M =
[[-23.213  12.996 -10.353 -14.234 -13.667 -11.749 -16.579   7.438 -12.965
  -19.023   5.718 -25.328  10.277   3.319  16.638]
 [ -6.481  -3.632   9.345   7.383 -11.932  13.057 -10.812   0.350   9.450
    4.057  13.337 -12.413  19.624  -5.645  12.559]
 [ 14.245  18.914  -9.788  -2.614  -1.099  13.851   7.717  -1.692   2.702
  -21.719   4.719  17.739 -22.447  14.480   9.927]
 [-22.028  -2.971  11.089 -13.421 -23.061  15.468  11.012 -15.229  11.957
  -24.192  23.296 -20.413 -15.846   7.971 -26.474]
 [ 23.104 -10.682 -14.924 -23.898 -26.056  17.984 -22.593 -18.395  17.172
  -16.568 -19.099  -8.812  10.531 -26.178 -10.465]
 [  9.164   8.592 -20.033  23.434  10.901  -4.465 -16.316  -6.578 -25.652
   -9.892  -7.394 -24.782  -6.739 -11.530 -22.451]
 [-10.604   2.032  12.057  15.225 -17.906  -8.909  -4.366  23.313 -10.295
  -12.510  -1.582 -23.624  16.848 -17.422   5.921]
 [ 13.118  19.876  13.741 -22.815 -18.854 -12.112  11.127  -1.826   3.320
   17.385  10.798  -1.755 -20.164 -15.516 -23.369]
 [  6.301  -6.360  -5.666 -13.002 -24.971   5.149  -8.373   2.757   1.501
    1.273  -3.752  16.280  -8.850  16.347  14.314]
 [-21.518  16.047 -24.759 -22.192 -23.768 -19.831 -16.808  10.374  -8.825
  -24.051  -8.332 -21.614  18.855  16.500   3.916]]
Which number is the fifth entry in reading order?
Answer: -13.667
The entry just right of 12.996 is -10.353
The maximum -> 23.434
The entry just right of -10.353: -14.234
Which number is the entry just right of 14.245?
Answer: 18.914
The first entry in reading order: -23.213
Which number is the entry just right of 10.374?
Answer: -8.825
Which number is the second largest entry?
Answer: 23.313
Which number is the entry just left of -18.395?
Answer: -22.593
The entry just left of 16.347: -8.850
Which number is the entry just right of -1.099?
Answer: 13.851
The entry just right of -17.422 is 5.921
Which number is the entry just left of the smallest entry?
Answer: 7.971
Which number is the entry just right of the largest entry?
Answer: 10.901
The 3rd largest entry is 23.296
The entry just left of 13.741 is 19.876
Which number is the minimum?
Answer: -26.474
The entry just left of -21.719: 2.702
The second smallest entry: -26.178
The 3rd smallest entry -> -26.056
Which number is the entry just right of 3.319?
Answer: 16.638

[[564, 543, 609, 761, 532],
 [680, 382, 738, 565, 528],
 [331, 608, 462, 602, 427],
 [622, 732, 847, 454, 504],
 [611, 556, 690, 663, 568],
 [496, 143, 611, 419, 698]]
Counting starts at 0.
Which number is the entry directly above 732? 608
Which number is the entry in the bottom-right corner? 698
The entry just left of 568: 663
The entry just left of 732 -> 622
The entry directly above the smallest entry -> 556
The entry just left of 761 -> 609
Which number is the entry just left of 532? 761
Which number is the entry just right of 738? 565
Which number is the entry directly above 847? 462
The entry just left of 556 is 611
Which number is the top-right entry? 532
Which number is the entry directly below 532? 528
The entry at row 0, column 0 is 564
The entry directly below 427 -> 504
Which number is the entry just left of 565? 738
Which number is the top entry of the column that holds the smallest entry? 543

array([[ 1.65, -0.73,  2.31, -2.25, -1.92, -1.32,  0.21, -0.21,  0.41,
         2.08],
       [-1.34,  1.32, -3.61,  5.17,  3.43,  2.09,  0.04,  0.88,  0.29,
        -3.19],
       [ 1.91, -0.39,  1.45, -1.59, -1.04, -0.88, -0.15, -0.38, -0.10,
         1.36],
       [ 4.73, -0.98,  2.06, -4.35, -2.17, -2.12, -1.00, -1.76, -1.49,
         1.97],
       [-0.42,  0.49,  1.68,  0.41, -1.06, -0.47,  2.04,  1.97,  2.77,
         1.47],
       [-4.65, -0.54,  0.31,  3.64,  1.82,  2.31, -0.84,  0.39,  0.17,
         0.21],
       [ 1.55,  1.59, -2.42,  2.40, -0.69, -1.38,  3.96,  2.97,  4.29,
        -2.32],
       [-0.04,  0.28,  4.48, -1.73, -0.81,  0.18,  0.19,  0.87,  0.82,
         4.19],
       [ 4.47,  1.77, -1.24, -0.15,  0.31, -0.95,  1.35,  0.92,  0.91,
        -0.93],
       [ 4.72, -0.96, -1.36, -2.07, -0.28, -1.31, -2.03, -2.70, -2.90,
        -1.13],
       [-0.31,  0.21,  4.40, -1.54, -1.02,  0.06,  0.51,  1.09,  1.22,
         4.07],
       [-2.49, -1.86,  2.63, -0.20,  0.93,  1.73, -3.44, -2.18, -2.95,
         2.43],
       [-1.40,  0.54, -2.45,  3.83,  0.90,  0.44,  1.63,  1.58,  2.19,
        -2.35],
       [ 1.12, -0.65,  4.02, -2.89, -1.78, -0.81, -0.25, -0.18,  0.10,
         3.70],
       [ 2.73,  0.43, -2.45,  0.90,  0.19, -0.87,  0.67,  0.04,  0.39,
        -2.21]])
The largest entry: 5.17
The entry just right of -1.32 -> 0.21
What is the entry just left of 0.29?
A: 0.88
What is the entry just right of 1.65?
A: -0.73
What is the entry just right of -0.39?
A: 1.45
The entry just right of 2.09 is 0.04
The first entry in reading order is 1.65
What is the entry just right of the smallest entry?
A: -0.54
The fourth entry in reading order is -2.25
What is the 2nd smallest entry?
A: -4.35
The smallest entry is -4.65
What is the second largest entry?
A: 4.73
The entry just left of -1.54 -> 4.40
The entry just right of -2.18 -> -2.95
What is the entry just left of -3.44?
A: 1.73
The 3rd largest entry is 4.72

 -3.8    9.5  -17.3    4.2   -6.4
The entry just left of -6.4 is 4.2
The entry just left of the largest entry -> -3.8

array([599, 725, 778, 647, 108, 681])
Give the second smallest entry.
Answer: 599
Give the 3rd entry from the right.
Answer: 647
Give the entry just right of 108.
Answer: 681
